Here is a tiny trained network, its code and every weight. The questions are about switching its units off for an input and a target symbol, where a switched-off unit gives its printed mean instead of its output.

import numpy as np


def w(rows, s, z=0):
    codes = np.array(rows[::2]) - 128.0
    scale = np.full(codes.shape[1], s)
    scale[-1] = z or s
    return codes * scale


def norm(h):
    return h / np.sqrt((h * h).mean(-1, keepdims=True) + 1e-5)


def f(y):
    return np.maximum(y, 0)


def softmax(a):
    e = np.exp(a - a.max(-1, keepdims=True))
    return e / e.sum(-1, keepdims=True)


def log_softmax(a):
    a = a - a.max(-1, keepdims=True)
    return a - np.log(np.exp(a).sum(-1, keepdims=True))


def net(x, mask):
    ids = ['αλμξτφψ'.index(c) for c in x.split()]
    T = len(ids)
    res = E[ids] + P[:T]
    r = norm(res)
    for j in range(3):
        rows = slice(3 * j, 3 * j + 3)
        q, k, v = (r @ M[0][rows].T for M in (Q, K, V))
        z = softmax(np.where(np.tri(T) > 0, q @ k.T / 3**0.5, -1e9)) @ v
        o = O[0][rows]
        res = res + np.where(mask[j], z, o[:, -1]) @ o[:, :-1]
    y = f(norm(res) @ A[0][:, :-1].T + A[0][:, -1])
    res = res + np.where(mask[3:11], y, B[0][:, -1]) @ B[0][:, :-1]
    return log_softmax(norm(res)[-1] @ U[:, :-1].T + U[:, -1])


Q, K, V, O, A, B = {}, {}, {}, {}, {}, {}
E = w([
[156,137,125,152,133,125,167,141,146,107,132],'α',
[149,149,162,148,164,139,131,105,140,140,107],'λ',
[68,53,141,81,53,63,70,8,126,135,171],'μ',
[197,131,141,118,131,146,109,127,128,102,110],'ξ',
[128,157,160,108,125,147,136,134,171,78,132],'τ',
[122,151,138,113,124,143,154,114,91,77,93],'φ',
[130,147,87,87,142,126,142,134,130,144,137],'ψ',
],0.0016)
P = w([
[120,142,136,180,181,245,128,241,65,138,176],'0',
[144,155,135,127,156,151,121,161,92,135,140],'1',
[131,147,136,114,148,124,100,120,130,125,119],'2',
[139,137,142,116,117,68,96,105,139,140,79],'3',
[142,142,128,113,75,42,119,69,176,147,48],'4',
[151,153,130,126,31,3,117,51,189,189,24],'5',
],0.00065)
Q[0] = w([
[55,40,95,174,64,128,112,146,80,132,172],'head 1',
[150,211,80,58,83,46,159,85,204,182,82],'head 1',
[103,128,39,42,190,163,106,217,100,122,209],'head 1',
[59,10,68,244,220,183,110,158,3,223,180],'head 2',
[161,103,134,168,66,34,99,65,211,219,128],'head 2',
[212,189,59,41,29,67,199,113,146,57,85],'head 2',
[27,38,125,196,217,241,119,250,95,145,240],'head 3',
[74,93,205,157,188,195,93,149,130,82,132],'head 3',
[20,19,111,152,51,189,68,222,129,146,214],'head 3',
],0.0033)
K[0] = w([
[197,132,165,230,218,118,155,119,145,200,114],'head 1',
[87,127,53,50,98,85,102,83,83,177,107],'head 1',
[105,166,83,155,247,197,174,205,78,188,213],'head 1',
[242,153,195,228,222,229,117,241,207,121,179],'head 2',
[147,136,245,141,28,63,91,15,188,33,3],'head 2',
[6,74,96,50,42,6,79,34,155,181,181],'head 2',
[157,179,138,187,200,238,205,232,64,73,157],'head 3',
[171,247,53,63,222,180,209,249,135,100,174],'head 3',
[226,191,173,220,192,188,245,208,133,51,74],'head 3',
],0.0027)
V[0] = w([
[149,187,79,133,174,110,177,139,104,175,92],'head 1',
[187,91,77,89,106,147,69,163,104,137,181],'head 1',
[198,150,125,134,97,92,148,118,170,116,4],'head 1',
[169,81,119,197,109,111,130,128,123,149,140],'head 2',
[145,150,115,111,165,130,129,164,238,167,170],'head 2',
[146,171,225,117,101,140,149,128,192,36,80],'head 2',
[169,104,206,153,112,158,67,95,113,97,95],'head 3',
[154,181,102,76,166,158,122,160,146,141,77],'head 3',
[112,127,166,159,90,127,169,126,155,49,128],'head 3',
],0.0021)
O[0] = w([
[88,72,172,146,84,189,131,138,45,149,163,254],'head 1',
[103,56,117,145,132,115,88,77,252,211,138,159],'head 1',
[147,132,151,103,223,227,157,220,108,137,206,135],'head 1',
[144,82,241,97,164,129,169,102,121,159,97,38],'head 2',
[200,219,182,160,127,161,108,132,231,75,92,190],'head 2',
[72,108,94,174,71,126,49,57,184,116,87,99],'head 2',
[22,112,198,192,68,132,212,124,184,119,152,43],'head 3',
[116,138,61,36,156,87,135,84,103,103,170,239],'head 3',
[121,55,137,186,131,103,57,86,126,234,59,54],'head 3',
],0.0018,0.0017)
A[0] = w([
[117,84,142,107,158,171,130,113,169,158,208,72],'neuron 1',
[83,149,167,100,131,109,133,128,167,133,124,96],'neuron 2',
[210,230,3,26,244,59,90,109,96,33,240,8],'neuron 3',
[134,130,187,130,147,149,152,159,130,106,100,118],'neuron 4',
[92,52,124,96,96,73,136,88,136,161,108,71],'neuron 5',
[180,98,138,146,168,143,83,161,94,159,114,44],'neuron 6',
[30,75,81,136,107,122,85,88,71,129,158,24],'neuron 7',
[137,152,123,99,130,133,158,192,84,135,138,85],'neuron 8',
],0.0032,0.0015)
B[0] = w([
[145,59,149,62,80,124,116,144,171,251,173,130],'neuron 1',
[193,122,58,108,131,103,106,117,99,131,115,133],'neuron 2',
[217,203,47,30,203,36,183,97,103,104,179,255],'neuron 3',
[84,130,117,95,133,139,111,135,96,130,171,138],'neuron 4',
[101,203,127,173,187,53,160,133,49,125,95,137],'neuron 5',
[178,55,83,124,176,120,80,206,128,102,56,130],'neuron 6',
[53,19,114,106,61,94,195,109,77,184,41,140],'neuron 7',
[126,117,179,148,113,169,77,82,193,165,162,152],'neuron 8',
],0.0026,0.0098)
U = w([
[145,192,126,221,56,128,15,21,254,44,36,131],'α',
[40,209,233,152,149,241,126,110,22,54,230,143],'λ',
[28,32,72,113,52,81,192,78,27,150,29,145],'μ',
[203,38,103,170,207,192,39,251,61,91,63,112],'ξ',
[211,217,49,38,194,34,185,80,82,73,177,177],'τ',
[132,132,167,228,127,73,237,204,157,113,146,6],'φ',
[144,54,183,70,79,175,93,106,237,245,228,123],'ψ',
],0.0033,0.0017)

Each question gives the input, a string of symbols that net reads in full, and the target symbol t.
The units are the heads (3 rows each of Q, K, V and O) and the neurons (one row each of A and B). Each row of codes is followed by its name. A weight is (code - 128) times the scale printed after its matrix; where a second scale follows, it is the last column's (O, A, B and U).
mask holds one flag per unit, heads first, then neurons. A switched-off unit (its flag False) gives its mean, the last column of its rows in O or B, instead of its output. The means were averaged over made-up inputs and are rounded, as every weight is.
A unit's drop is (log p(t) with every unit on - log p(t) with that unit switched off) / (log p(t) with every unit on - log p(t) with every unit switched off).
The circuit of an input: a set's keep is (log p(t) with only the set's units on - log p(t) with every unit switched off) / (log p(t) with every unit on - log p(t) with every unit switched off). Starting from all 11 units, units are removed one at a time, each time the one whose removal leaves the highest keep (on an exact tie, the one counted first), for as long as the keep stays at least 0.8.
circuit, biggest first: the units of the circuit, biggest drop first
unit that matters most: the unit with the biggest drop
k most important neurons: the k neurons with the biggest drops, biggest first
drop when u is switched off: that unit's drop, to one decimal
input τ τ α, target α: unit that matters most : head 2
input ψ ψ α τ τ λ, target α: circuit, biggest first : [head 2; neuron 3]
input ψ φ φ τ α, target μ: circuit, biggest first : [head 2; neuron 3; neuron 7]
input α τ τ φ φ, target μ: circuit, biggest first : [head 2; neuron 3]
input α α λ ξ α, target ψ: circuit, biggest first : [head 1; head 3; neuron 3; neuron 1]
input ψ α α λ, target λ: circuit, biggest first : [head 1; neuron 3; head 3; head 2]
input ψ μ ψ, target μ: 2 most important neurons : [neuron 3; neuron 5]
input α ψ ψ τ λ α, target α: 3 most important neurons : [neuron 3; neuron 7; neuron 5]
input ψ μ α, target φ: circuit, biggest first : [head 3; neuron 3; head 1; head 2]
input ψ μ α φ, target λ: circuit, biggest first : [head 3; neuron 3; neuron 4]
input μ τ ψ α φ, target λ: circuit, biggest first : [head 3; neuron 3; head 1; neuron 4]
input τ α α α α, target ξ: 2 most important neurons : [neuron 3; neuron 6]
input α ξ α, target ψ: circuit, biggest first : [head 3; neuron 3; neuron 1]
input ψ τ α α λ α, target λ: circuit, biggest first : [head 1; neuron 3; head 3; neuron 4]
input ψ α λ α, target λ: unit that matters most : head 1
input ξ ξ λ, target ψ: circuit, biggest first : [neuron 3; head 3; neuron 1]
input ψ ψ μ ψ ξ, target ξ: 3 most important neurons : [neuron 3; neuron 6; neuron 8]
input ψ τ ψ ξ α λ, target ψ: 3 most important neurons : [neuron 3; neuron 1; neuron 5]
input ψ φ α α, target μ: 2 most important neurons : [neuron 7; neuron 3]
input μ α τ ψ ψ, target ψ: unit that matters most : head 3
input ξ α τ, target α: drop when neuron 3 is switched off : 0.7
